(in the rows, 128 means zero)
Each row of numbers stands for one object and depends on some of the facts below. Use the named rows to name the rest.

Some rows with their names:
zemul: [110 145 144 156 124 136 133 164 131 143 127 125 125 130 128 122 133 123
 127 129 141 119 133 162 119 107 192]
skapa: [126 134 131 158 134 181 135 123 126 114 124 129 121 200 143 133 125 124
 158 173 134 119 117 126 146 109 169]
stapor: [115 117 148 120 136 132 124 133 126 145 127 126 132 130 127 122 131 123
 120 124 141 120 119 134 136 112 133]
koplo: [146 118 131 124 148 134 122 124 125 110 125 129 120 137 136 129 122 122
 123 142 140 119 134 124 127 114 131]
tremur: [152 116 132 128 166 133 120 129 126 109 128 130 122 140 140 141 122 123
 121 146 141 119 138 128 124 112 129]
stabe: [142 132 147 158 123 164 120 121 139 118 122 126 129 168 141 127 120 122
 154 127 136 120 120 120 112 108 169]
stustus: [167 130 131 165 133 137 121 144 125 110 123 126 126 145 144 122 120 125
 132 184 159 120 121 118 146 111 158]
tostu: [120 124 132 160 122 127 119 133 126 109 122 133 125 133 137 120 122 125
 146 138 153 116 118 117 113 110 162]
tanom: [126 120 131 125 126 127 125 139 127 107 125 125 122 127 128 121 121 124
 128 127 155 118 117 114 135 109 132]
sastibri: [121 119 129 149 125 126 129 155 125 109 124 140 123 130 129 121 120 125
 128 130 159 118 119 115 129 108 135]
sabam: [120 118 136 128 130 132 123 124 125 114 123 128 123 128 133 123 123 123
 124 124 137 117 122 121 117 115 129]
grorer: [111 154 131 138 126 125 119 122 128 106 123 125 139 128 153 121 134 121
 124 155 137 118 129 121 113 108 175]
stetom: [113 140 131 149 128 131 121 130 129 115 122 125 146 128 142 121 134 124
 122 134 142 119 119 127 114 107 158]
drukal: [110 119 135 133 124 129 124 124 124 114 124 141 123 128 133 120 121 122
 129 125 142 118 120 114 117 113 130]
trevol: [152 119 130 124 148 137 124 125 126 106 125 129 119 136 137 131 121 124
 122 148 138 121 137 127 127 117 128]
ratran: [120 117 136 127 129 131 124 126 124 114 122 128 122 126 132 124 123 123
 125 126 139 117 119 122 118 115 130]
skuzuk: [147 117 132 125 126 135 125 121 142 123 123 126 126 126 127 132 122 170
 117 123 137 138 127 137 114 156 130]
drufligom: [117 120 130 129 131 127 126 123 137 114 125 125 127 126 129 125 121 190
 117 129 137 133 119 127 115 167 127]
grifi: [156 117 131 170 128 149 125 121 165 108 122 126 137 155 132 142 165 222
 136 171 136 119 165 183 115 109 146]
gunavu: [111 118 138 135 133 129 127 129 123 119 130 134 121 128 127 120 124 122
 125 132 148 118 122 117 148 121 130]
budrun: [106 117 143 134 129 170 118 121 127 118 125 201 124 128 221 133 137 126
 149 133 150 118 118 115 116 113 129]

Some facts about the objects:
dosun: is directly followed by; pesten: points at; sobil: is directly part of; rifadra: refers to
bezo dosun:koplo sobil:tremur
bigufo sobil:grifi rifadra:testo
bizegal sobil:pudrak
bogral dosun:defur sobil:koplo rifadra:kastem, defur
braskuplam pesten:skapa sobil:zoske rifadra:greke
brokolam dosun:trevol sobil:lupupor
brostel dosun:pliflebros pesten:bruza sobil:brofli
broti dosun:lorum sobil:godor
bruza pesten:gredan sobil:teter
buda dosun:kloto pesten:flustur, kastem sobil:tipadrim
budrun dosun:fufli sobil:pudrak
busken dosun:motrus sobil:tovel
dabi dosun:vonem pesten:skistul sobil:brofli
dastak dosun:vipeduk sobil:fovas
defur sobil:koplo
dibrar dosun:bigufo sobil:grifi rifadra:dradal
dradal dosun:neskim sobil:grifi rifadra:greflin, dibrar
drakegran sobil:niposa rifadra:ploklugek
drasti dosun:ketrobe sobil:brofli
drifasom dosun:flustur sobil:tipadrim
driklun dosun:skuzuk pesten:stustus sobil:trelor
droda dosun:mogiger sobil:tipadrim
drosapok sobil:grovul
drudun dosun:plidrar sobil:luklemon rifadra:tugudru
drufligom sobil:trozavin rifadra:redastok
drukal dosun:kubro sobil:grovul rifadra:kubro
druko dosun:ribren sobil:tremur
dudro dosun:tostu sobil:stustus rifadra:petrim
duplara dosun:lusto sobil:stustus
fefle dosun:tredrom pesten:grifi sobil:pudrak
figrel dosun:roskul sobil:klokiran
flenir sobil:pliflebros
flustur dosun:droda pesten:nivure sobil:tipadrim rifadra:drifasom
flutrostul sobil:lupupor
fovas dosun:nupli sobil:trozavin
fubrer dosun:pleplas sobil:tipadrim
fufli dosun:bizegal sobil:pudrak rifadra:fefle
funur dosun:bogral sobil:koplo rifadra:bogral, defur
fuplil dosun:godor sobil:tipadrim rifadra:kloto, mogiger
furu dosun:ruzo sobil:zoske
fusti dosun:busken pesten:letror, drufligom sobil:tovel
gababu pesten:skapa sobil:vonem
gidar sobil:klabre rifadra:stabe
godor dosun:ratran sobil:tipadrim
gradri dosun:teter sobil:skistul
grasufem dosun:fubrer sobil:tipadrim
gredan dosun:tavos sobil:gradri rifadra:tavos, klure
greflin dosun:dradal pesten:kastem sobil:grifi
greke dosun:braskuplam sobil:zoske rifadra:pufal
grekel dosun:klabre sobil:luklemon rifadra:drudun
grifi dosun:tovel pesten:kufe sobil:trozavin
grikor dosun:klokiran sobil:tremur rifadra:lestuku
grorer dosun:sabam pesten:mibun, luklemon sobil:niposa
grovul dosun:vuzom sobil:brofli
grumu dosun:grasufem sobil:tipadrim
grunos dosun:flutrostul pesten:zerer sobil:lupupor
gunavu dosun:grovul sobil:brofli rifadra:brostel
kastem dosun:stapor sobil:koplo
ketrobe dosun:dabi sobil:brofli rifadra:vuzom
klabre dosun:skapa sobil:luklemon
klokiran sobil:tremur
klopladrer dosun:grifi sobil:trozavin
kloto pesten:braskuplam sobil:tipadrim
klure dosun:gredan sobil:gradri rifadra:tavos
koplo dosun:grikor sobil:tremur
kubro dosun:drosapok sobil:grovul
kufe dosun:kastem pesten:lukle sobil:koplo rifadra:defur
lemir dosun:trelor pesten:redastok, grorer sobil:trozavin rifadra:stepuluk
lestuku dosun:druko sobil:tremur
letral dosun:skapak sobil:lupupor rifadra:grunos
letror dosun:stustus sobil:daflu
liski sobil:brofli rifadra:vuzom
lorum dosun:plapla sobil:godor
lukle dosun:truvabrin pesten:gredan sobil:tovel rifadra:rava
luklemon pesten:zerer
lusto dosun:nivure sobil:stustus
mibun dosun:zemul pesten:busken sobil:skapa
mogiger dosun:fuplil sobil:tipadrim rifadra:grasufem, buda, fubrer
motrus sobil:tovel rifadra:truvabrin
mugrok dosun:pludun pesten:grunos sobil:grovul rifadra:plakem
nanal dosun:lukle sobil:tovel
neskim dosun:dibrar sobil:grifi rifadra:stibru, testo
nivure dosun:dudro pesten:sastibri sobil:stustus rifadra:tasta
nubrevar dosun:letral sobil:lupupor rifadra:tibar
nupli dosun:klopladrer sobil:trozavin rifadra:klopladrer
petrim dosun:pleklo sobil:stustus rifadra:puva
pibru sobil:stustus rifadra:petrim
piplisor dosun:driklun pesten:bruza sobil:trelor
plakem dosun:siklar pesten:grumu sobil:grovul rifadra:mugrok
plapla sobil:godor
pleklo dosun:sastibri sobil:stustus rifadra:sastibri
pleplas dosun:drifasom sobil:tipadrim
plidrar dosun:sibren sobil:luklemon
pliflebros dosun:vepler sobil:brofli
ploklugek dosun:grorer sobil:niposa rifadra:grorer
pludun dosun:drukal sobil:grovul
pudrak sobil:daflu
pufal dosun:tozek sobil:zoske rifadra:ruzo
puva dosun:pibru sobil:stustus rifadra:lusto
ratran dosun:buda sobil:tipadrim
rava dosun:fusti pesten:gidar sobil:tovel
razur sobil:fleza
redastok dosun:drufligom sobil:trozavin rifadra:drufligom
ribren dosun:bezo sobil:tremur rifadra:grikor, bezo
roskul pesten:brostel sobil:klokiran
ruzo dosun:pufal sobil:zoske rifadra:tozek, pufal
sabam dosun:drakegran sobil:niposa
sasti dosun:greflin sobil:grifi rifadra:dibrar
sastibri dosun:tanom sobil:stustus rifadra:pibru, nivure
sibren sobil:luklemon
siklar dosun:zerok sobil:grovul
skagragur dosun:broti sobil:godor rifadra:plapla
skapa dosun:tugudru pesten:vusegan sobil:luklemon
skapak dosun:vunik pesten:klopladrer sobil:lupupor
skibrir dosun:duplara sobil:stustus rifadra:petrim
skuzuk sobil:trelor
stabe dosun:tanodrek pesten:vusegan, studro sobil:klabre
stapor dosun:funur sobil:koplo rifadra:bogral
stepuluk dosun:redastok sobil:trozavin
stetom pesten:busken sobil:razur
stibru dosun:sasti sobil:grifi
studro dosun:budrun sobil:pudrak rifadra:budrun, tredrom
stustus dosun:pudrak pesten:sastibri, vatil, stabe sobil:daflu
tanodrek dosun:gidar pesten:brostel sobil:klabre rifadra:gidar
tanom dosun:puva sobil:stustus
tasta dosun:skibrir sobil:stustus rifadra:tostu, pibru, nivure
tavos pesten:vatil sobil:gradri rifadra:klure
testo dosun:stibru sobil:grifi rifadra:stibru
teter sobil:skistul
tibar dosun:nubrevar sobil:lupupor rifadra:grunos
tostu dosun:petrim pesten:sibren, fusti sobil:stustus
tovel dosun:lemir sobil:trozavin
tozek dosun:greke sobil:zoske rifadra:braskuplam
tredrom dosun:studro sobil:pudrak
trelor dosun:stepuluk sobil:trozavin
trevol dosun:grunos sobil:lupupor
tribrun dosun:ploklugek sobil:niposa rifadra:ploklugek
tropar dosun:piplisor sobil:trelor
trozavin pesten:kastem
trunok sobil:fovas rifadra:vipeduk
truvabrin dosun:rava sobil:tovel
tugudru dosun:drudun sobil:luklemon
vatil sobil:plidrar
vepler dosun:drasti sobil:brofli rifadra:drasti
vipeduk dosun:trunok sobil:fovas
vonem dosun:gunavu sobil:brofli
vubruk dosun:dastak sobil:fovas rifadra:trunok
vunik dosun:brokolam pesten:luklemon, piplisor sobil:lupupor
vusegan dosun:razur sobil:fleza
vuzom dosun:liski sobil:brofli
zemul pesten:grunos, roskul sobil:skapa rifadra:mibun
zerer pesten:bruza
zerok dosun:mugrok pesten:sibren sobil:grovul rifadra:mugrok, drukal, pludun
zoske sobil:zerer

Rows to name:
No name comes twice in this set of rows, the named rows included.
[187 134 130 165 147 144 119 129 156 107 123 127 144 141 131 135 143 202
 117 166 137 130 144 160 114 121 153]  trozavin
[147 135 130 141 142 141 117 124 124 107 123 125 122 147 142 126 129 124
 129 167 141 119 132 140 124 108 152]  skapak
[116 191 129 117 163 129 119 123 124 109 124 125 122 131 127 160 127 124
 160 153 154 120 159 203 117 105 161]  zerer
[108 118 146 134 136 168 117 120 125 121 132 206 122 134 222 132 136 126
 149 131 148 119 118 114 116 108 129]  tredrom
[109 119 136 136 138 127 122 148 126 110 145 141 123 144 130 120 121 122
 126 127 160 119 122 117 156 111 143]  skibrir
[107 191 131 118 170 128 118 122 125 108 122 126 131 133 141 133 129 125
 121 189 137 119 173 145 115 108 180]  luklemon

The same objects again, as new rows of numbers:
Named rows:
bigufo: [135 122 155 166 133 124 105  84 154 121 118 158 107 125 129 151 117 133
 143 119 147 105 143 104 145 140 150 140  94 102 147 118  77 133 101 113
 150 134 113 138 101]
tugudru: [125 123 128 119 136 124 128 139 121 117 127 122 142 127 126 123 139 129
 125 124 117 128 124 137 129 123 126 128 130 128 136 128 140 129 137 139
 115 131 125 129 139]
duplara: [112 121 130 123  77 136 142 130 151 172 146 137 119 151 148 117 124 102
 171 118 137 160 147 139 101 127 134 124 135 168  90 142 183 112 137 147
 114 103 151 158 154]
skibrir: [127  92 115 128  68 176 158 123 153 180 151 111 114 138 140 124 123 103
 160 142 144 178 145 133 114 161 124 134 123 157 102 154 165 112 151 128
 147  94 163 123 130]
tasta: [130 105 116 128  69 172 161 123 154 179 151 115 108 136 138 123 109 110
 159 138 142 177 148 133 110 159 125 133 122 159  97 150 166 118 155 127
 147  87 160 124 131]
nivure: [123 103 132 122  82 154 156 122 170 186 149 113 103 140 134 116 109  95
 172 143 138 171 137 151 108 145 134 134 113 167 120 154 157 126 147 126
 134 106 163 127 136]
mogiger: [129 126 122 115 136 143 140 110 131 132 132 115 125 133 126 132 115 127
 116 145 114 116 108 130 135 134 129 123 129 132 132 128 115 143 128 114
 115 129 144 115 115]
furu: [131 138 126 122 125 130 128 137 110 113 120 125 136 127 125 131 134 136
 117 121 125 134 135 128 122 127 119 121 133 130 124 122 142 128 139 136
 120 120 125 127 142]
fefle: [141 144 106 134 101 124 154 127 152 148 130 147 133 132 151  98 104 117
 208 138 151 132 127 133  71 135 110 128 146 135  72 167 187 115 140 142
 151 119 130 133 139]
tredrom: [114 126 129 122  81 137 138 132 141 158 138 135 121 145 144 120 122 105
 161 120 139 156 147 134 103 128 129 122 133 163  91 137 173 115 135 148
 116 102 145 149 156]
klokiran: [127 132 120 110 144 138 134 116 112 103 117 116 151 127 128 136 140 128
 125 133  97 111 110 140 129 134 116 115 128 132 138 129 142 146 135 140
  94 143 142 124 140]
lemir: [145 126 126 166 157 115 127 102 161 115 122 153 124 114 138 124 108 136
 168 145 144  97 122 121 121 140 128 147 115  85 124 144 106 131 116 114
 170 151 104 122  99]
grovul: [140 145 108  96 147 127 124 141  97 133 151 111 119 129 123 112 142 116
  94 124 142 129 119 138 144  98 121 110 175 139 136 138 101 126 100 129
 122 155 137 136 113]
kubro: [134 144 108  94 147 122 121 154 100 139 159 116  97 122 125 108 133 109
  86 120 161 145 133 150 147  88 119 120 190 137 129 143  89 127  87 129
 133 163 130 146 111]
pliflebros: [130 140 113 107 133 123 124 163  96 125 139 113 124 121 125 118 140 133
  89 123 138 133 126 133 136 105 119 126 158 133 123 127 117 122 119 131
 125 133 122 124 132]
drakegran: [125 119 130 120 137 128 140 130 138 135 131 117 123 129 122 126 111 134
 116 140 117 130 116 136 135 129 131 138 123 125 128 125 120 139 133 118
 128 124 131 117 116]
liski: [141 139 117 104 137 133 139 127 120 156 153 111 112 139 115 110 115 122
 100 136 142 128 113 124 147 112 134 112 161 135 139 134  92 124 109 103
 135 136 141 124  89]
bogral: [130 125 139 106 138 143 155 133 140 110 128 106 129 124 118 125  97 153
 128 138  87 111  98 133 136 125 128 144 116 126 129 108 119 156 141 119
 100 114 132 103 116]
defur: [129 134 129 110 139 134 137 124 122 103 122 119 137 128 123 129 130 136
 132 124  94 113 113 141 126 125 121 128 130 131 133 122 135 150 134 141
  93 132 137 128 136]
lestuku: [130 137 124 124 124 126 131 137 108 110 115 123 141 125 125 134 134 138
 119 125 115 129 131 128 119 134 120 123 129 133 127 120 146 134 143 140
 117 119 124 122 144]
driklun: [141 135 152 178 136  97  93 122 151 105 108 162 125 111 138 125 143 127
 176 121 163 101 144 114 113 128 139 144  91 101 155 138 105 110 109 130
 164 150  88 133 134]

Rows to name:
No name comes twice in this set of rows, the named rows included.
[136 141 123 109 141 139 134 113 108 114 120 118 153 137 122 127 144 127
 128 131 105 108 108 127 135 131 123 105 137 135 146 130 136 135 133 133
  98 136 149 127 131]  godor
[126  88 114 126  87 176 160 107 162 180 157 113 111 140 138 126 118  94
 169 142 139 177 142 146 117 159 126 134 126 157 112 162 162 122 146 132
 144 112 173 134 123]  dudro
[111 114 129 121  98 138 155 119 163 174 145 127 112 147 137 120 102 107
 157 135 130 157 133 142 112 135 137 133 126 156 101 140 159 130 140 127
 126 106 153 136 129]  fufli
[148  93 109 125  79 194 166  94 152 192 162 105 127 152 126 116 134  90
 177 143 143 174 135 132 128 172 127 112 130 156 136 172 159 106 151 124
 150 107 188 130 108]  pibru
[120 114 157 165 134 119  87  99 134 103 122 172 119 127 128 157 146 132
 126  89 138 125 172 120 153 133 147 135 110 104 146 108 101 130 104 143
 136 139 111 169 123]  busken
[ 93 109 155 110  68 147 138 131 153 187 148 112  99 154 127 141 118 104
 118 123 123 173 151 134 130 130 151 127 107 185 121 115 147 126 140 124
  99  81 163 138 150]  studro
[125 124 114 112 133 123 134 158 121 148 152 107 111 124 124 114 117 130
  89 138 145 142 118 131 143 106 129 138 149 131 123 127  99 123 116 109
 141 129 124 116 109]  vepler
[127 133 122 111 142 134 129 119 114 110 121 120 140 129 129 133 139 122
 123 131 107 120 117 140 128 130 119 117 135 134 137 129 134 143 126 142
 104 140 141 131 136]  trevol
[149 143  99 109 150 110 144 176 126 148 159 106  99 111 131  86 102 132
 110 151 167 125  98 134 127  89 118 147 173 112 109 151  82 114  99  99
 168 152 108 104  91]  zerok
[116 133 147 118 105 131 115 141 104 128 122 119 121 130 115 147 142 124
  94 107 120 152 157 132 137 123 134 118 119 157 147 104 131 133 136 137
 106 105 134 131 156]  vusegan
[133 137 126 116 133 136 124 110 118 123 129 126 136 137 126 126 141 117
 134 124 121 119 122 129 130 126 126 110 143 139 137 134 128 131 119 138
 109 139 143 139 127]  flutrostul
[132 135 111 104 141 135 137 131 121 147 153 111 102 129 125 121 115 118
  95 139 142 133 115 134 145 114 128 126 157 136 129 136  89 134 103 109
 133 143 139 125 102]  gunavu
[140 131 144 177 131 111  95 115 137  97 109 170 129 114 137 139 138 141
 154 107 155 106 153 103 125 135 133 143 110  93 125 124 112 113 112 137
 158 137  89 145 126]  piplisor
[131 135 117 108 140 124 127 150 104 119 136 114 131 126 123 121 139 128
 105 124 129 132 120 137 135 109 120 122 154 131 131 131 121 129 120 132
 120 141 129 128 128]  brofli

The same objects again, as new rows of numbers:
Named rows:
fovas: [108 131 135 160 107 109 108 142 102 108 114 152 137 133]
grifi: [120 125 135 110 118 119 119 152 136  76  93 149 118 150]
greke: [148 129 135 109 119 136 116 120 131 106 125 127 131 120]
liski: [144 111 126  94 140 143 126 111 117  87 120 134 122 115]
klabre: [120 123 139 135 111 131 135 123 130 104 129 125 138 125]
tremur: [119 129 134 131 114 130 139 121 126  97 126 129 137 125]
niposa: [118 125 136 129 115 133 137 122 126  97 126 131 137 125]
broti: [138 127 138 123 115 135 120 123 133 110 135 124 133 122]
lorum: [140 126 137 119 117 133 120 123 133 104 131 127 132 120]
skistul: [121 124 141 127 117 130 135 122 126  98 129 131 135 125]
brokolam: [142 123 140 111 124 133 116 118 130 102 128 132 128 117]
pliflebros: [116 125 139 140 111 134 142 123 132  97 130 122 141 127]
furu: [141 127 138 123 113 131 117 128 132 116 136 124 132 123]
studro: [132  78 156 114 130 110 143 130 132 133 126  97 131 123]
grorer: [ 97  94 214  96  99 149 109 137 154 123 129 123 130 124]
gababu: [147 106 170 107 145 146 130 151 152 131 127 145 134 119]
tibar: [144 124 137 120 114 134 114 127 132 111 135 124 132 123]
droda: [140 125 142 109 126 136 120 114 132  98 127 134 128 119]
teter: [124 125 139 133 111 134 136 128 129 104 128 127 139 126]
vubruk: [130 122 126 143 117 118  91 144 100 117 118 146 126 127]
pibru: [158 133 146 129 137 181 149  70 161 102 124 174 113  94]

Name these rows:
No name comes twice in this set of rows, the named rows included.
[121 103 158 113 125 128  86 149 110 115 105 154 116 130]  lemir
[141 150 233  81 158 131 112 127 152  94 120 141 115 111]  kloto
[114 118 147 125 115 135 161 115 140 101 129 113 141 124]  daflu
[152 143 144 142 115 175 144  91 167 114 143 150 128 105]  lusto
[ 78  82 220  87  94 160  95 135 163 123 130 130 130 106]  grunos
[150 115 188 110 131 138 117 148 165 139 130 139 134 125]  stabe
[154 132 136 123 139 179 147  78 153  97 127 164 117  97]  puva
[129 114 160  97 128 149 118 130 146 111 124 131 123 124]  dabi
[161 120 135 127 139 182 154  82 149 103 125 160 110 105]  sastibri
[141 138 157  95 125 131 121 100 144  92 126 139 129 115]  vuzom

